Here is a tiny trained network, its code and every weight. The questions are about switching its units off for an input and a class, where a switched-off unit gives its printed mean instead of its output.

import numpy as np


def w(rows, s, z=0):
    codes = np.array(rows[::2]) - 128.0
    scale = np.full(codes.shape[1], s)
    scale[-1] = z or s
    return codes * scale


def norm(h):
    return h / np.sqrt((h * h).mean(-1, keepdims=True) + 1e-5)


def f(y):
    return np.maximum(y, 0)


def log_softmax(a):
    a = a - a.max(-1, keepdims=True)
    return a - np.log(np.exp(a).sum(-1, keepdims=True))


def net(x, mask):
    res = np.array(x, float).reshape(1, 5) / 4 @ E
    u = 0
    for l in range(4):
        y = f(norm(res) @ A[l][:, :-1].T + A[l][:, -1])
        res = res + np.where(mask[u : u + 7], y, B[l][:, -1]) @ B[l][:, :-1]
        u += 7
    return log_softmax(norm(res)[-1] @ U[:, :-1].T + U[:, -1])


A, B = {}, {}
E = w([
[121,230,99,166,126,172,212],'x0',
[130,131,127,135,138,128,120],'x1',
[130,126,128,126,131,128,132],'x2',
[116,91,66,122,87,254,86],'x3',
[21,159,1,46,181,71,122],'x4',
],0.006)
A[0] = w([
[113,189,89,156,113,221,160,95],'0.n0',
[94,104,8,114,126,154,97,90],'0.n1',
[123,92,130,112,123,129,94,3],'0.n2',
[138,86,153,157,118,233,117,190],'0.n3',
[130,108,123,106,122,146,136,76],'0.n4',
[111,31,110,117,114,142,61,33],'0.n5',
[117,100,51,97,127,189,80,59],'0.n6',
],0.015,0.0029)
B[0] = w([
[204,126,70,163,225,139,165,238],'0.n0',
[126,197,218,51,92,164,86,253],'0.n1',
[186,114,113,135,165,124,139,163],'0.n2',
[93,97,172,167,16,187,124,254],'0.n3',
[93,109,109,144,131,155,116,143],'0.n4',
[230,136,83,162,250,149,155,230],'0.n5',
[41,72,27,169,56,97,156,230],'0.n6',
],0.016,0.01)
A[1] = w([
[105,115,185,166,158,2,161,144],'1.n0',
[108,202,153,22,130,148,73,71],'1.n1',
[154,50,125,124,182,114,73,4],'1.n2',
[187,202,105,150,83,105,95,55],'1.n3',
[74,119,134,196,108,6,141,93],'1.n4',
[116,189,146,121,75,152,153,88],'1.n5',
[134,93,200,196,48,199,129,112],'1.n6',
],0.012,0.002)
B[1] = w([
[126,115,24,103,50,241,80,179],'1.n0',
[111,97,225,101,113,50,161,195],'1.n1',
[162,114,98,187,148,105,125,156],'1.n2',
[81,103,96,108,143,115,165,144],'1.n3',
[67,67,92,182,58,168,141,152],'1.n4',
[126,69,167,200,131,86,72,167],'1.n5',
[89,183,162,10,146,48,100,253],'1.n6',
],0.011)
A[2] = w([
[163,115,200,113,78,118,173,111],'2.n0',
[82,153,203,147,115,125,70,29],'2.n1',
[165,161,237,157,81,182,72,166],'2.n2',
[165,189,102,192,197,140,178,71],'2.n3',
[67,164,102,41,175,36,95,132],'2.n4',
[251,127,76,181,250,125,175,254],'2.n5',
[196,31,90,136,198,88,52,55],'2.n6',
],0.013,0.00083)
B[2] = w([
[101,169,102,59,127,91,92,182],'2.n0',
[127,106,150,152,137,69,133,177],'2.n1',
[85,123,123,89,166,68,164,192],'2.n2',
[210,100,105,118,178,116,101,193],'2.n3',
[105,101,193,123,147,62,160,198],'2.n4',
[202,164,67,183,253,193,175,248],'2.n5',
[172,180,109,167,192,136,184,183],'2.n6',
],0.014,0.013)
A[3] = w([
[144,211,216,93,101,137,143,129],'3.n0',
[47,94,135,197,9,215,100,43],'3.n1',
[124,152,217,73,121,78,136,95],'3.n2',
[112,152,207,197,75,64,127,11],'3.n3',
[131,66,188,203,102,149,182,61],'3.n4',
[95,122,207,168,166,119,139,3],'3.n5',
[227,162,89,104,166,165,107,109],'3.n6',
],0.011,0.002)
B[3] = w([
[11,48,146,189,144,114,160,180],'3.n0',
[178,131,129,174,10,172,64,215],'3.n1',
[62,200,211,129,127,131,127,254],'3.n2',
[163,133,108,2,155,138,141,184],'3.n3',
[72,239,47,86,174,111,40,136],'3.n4',
[175,121,103,9,110,134,83,164],'3.n5',
[169,67,206,196,185,49,113,234],'3.n6',
],0.011,0.0089)
U = w([
[42,142,216,68,140,31,119,246],'0',
[213,131,99,194,253,120,134,113],'1',
[117,120,81,171,1,184,53,2],'2',
],0.0096,0.00095)

Each question gives the input, the list of numbers given to net, and the class t.
The units are the neurons (one row each of A and B). Each row of codes is followed by its name. A weight is (code - 128) times the scale printed after its matrix; where a second scale follows, it is the last column's (A, B and U).
mask holds one flag per neuron, layer by layer. A switched-off neuron (its flag False) gives its mean, the last column of its row in B, instead of its output. The means were averaged over made-up inputs and are rounded, as every weight is.
A unit's drop is (log p(t) with every unit on - log p(t) with that unit switched off) / (log p(t) with every unit on - log p(t) with every unit switched off).
unit that matters most: the unit with the biggest drop
k most important neurons: the k neurons with the biggest drops, biggest first
top k neurons in layer l: the k neurons of layer l with the biggest drops, biggest first
drop of u: that unit's drop, to one decimal
input [-4,8,-6,7,-2], class 2: 2 most important neurons	[0.n6; 0.n3]
input [-6,1,2,-1,-7], class 0: unit that matters most	0.n0
input [-8,-1,4,6,8], class 0: 4 most important neurons	[0.n1; 0.n0; 0.n3; 2.n5]
input [-3,-2,-2,-7,4], class 2: 3 most important neurons	[0.n1; 0.n5; 0.n0]
input [5,0,-5,-3,5], class 0: 2 most important neurons	[0.n5; 1.n1]
input [8,-1,-3,-5,8], class 0: top 2 neurons in layer 0	[0.n5; 0.n2]
input [6,3,6,-8,6], class 2: 3 most important neurons	[0.n1; 0.n5; 0.n0]
input [2,8,-4,6,-4], class 2: 2 most important neurons	[0.n3; 0.n1]
input [6,-2,-8,-6,8], class 0: 2 most important neurons	[0.n5; 0.n6]
input [-8,-4,-8,-4,-8], class 0: 2 most important neurons	[0.n0; 1.n6]
input [4,-3,-5,4,5], class 0: 2 most important neurons	[0.n1; 0.n5]
input [6,-2,-8,-3,-6], class 0: 2 most important neurons	[0.n5; 1.n6]
input [-7,-1,-6,8,-7], class 2: top 2 neurons in layer 2	[2.n5; 2.n4]
input [-1,-5,0,7,-4], class 2: unit that matters most	0.n3
input [-5,7,6,-6,-3], class 2: drop of 1.n0	0.5
input [-2,1,6,-4,2], class 2: drop of 0.n0	0.8
input [-3,-5,-1,5,3], class 2: drop of 2.n5	0.3
input [-2,-1,6,-5,5], class 0: drop of 0.n6	2.4
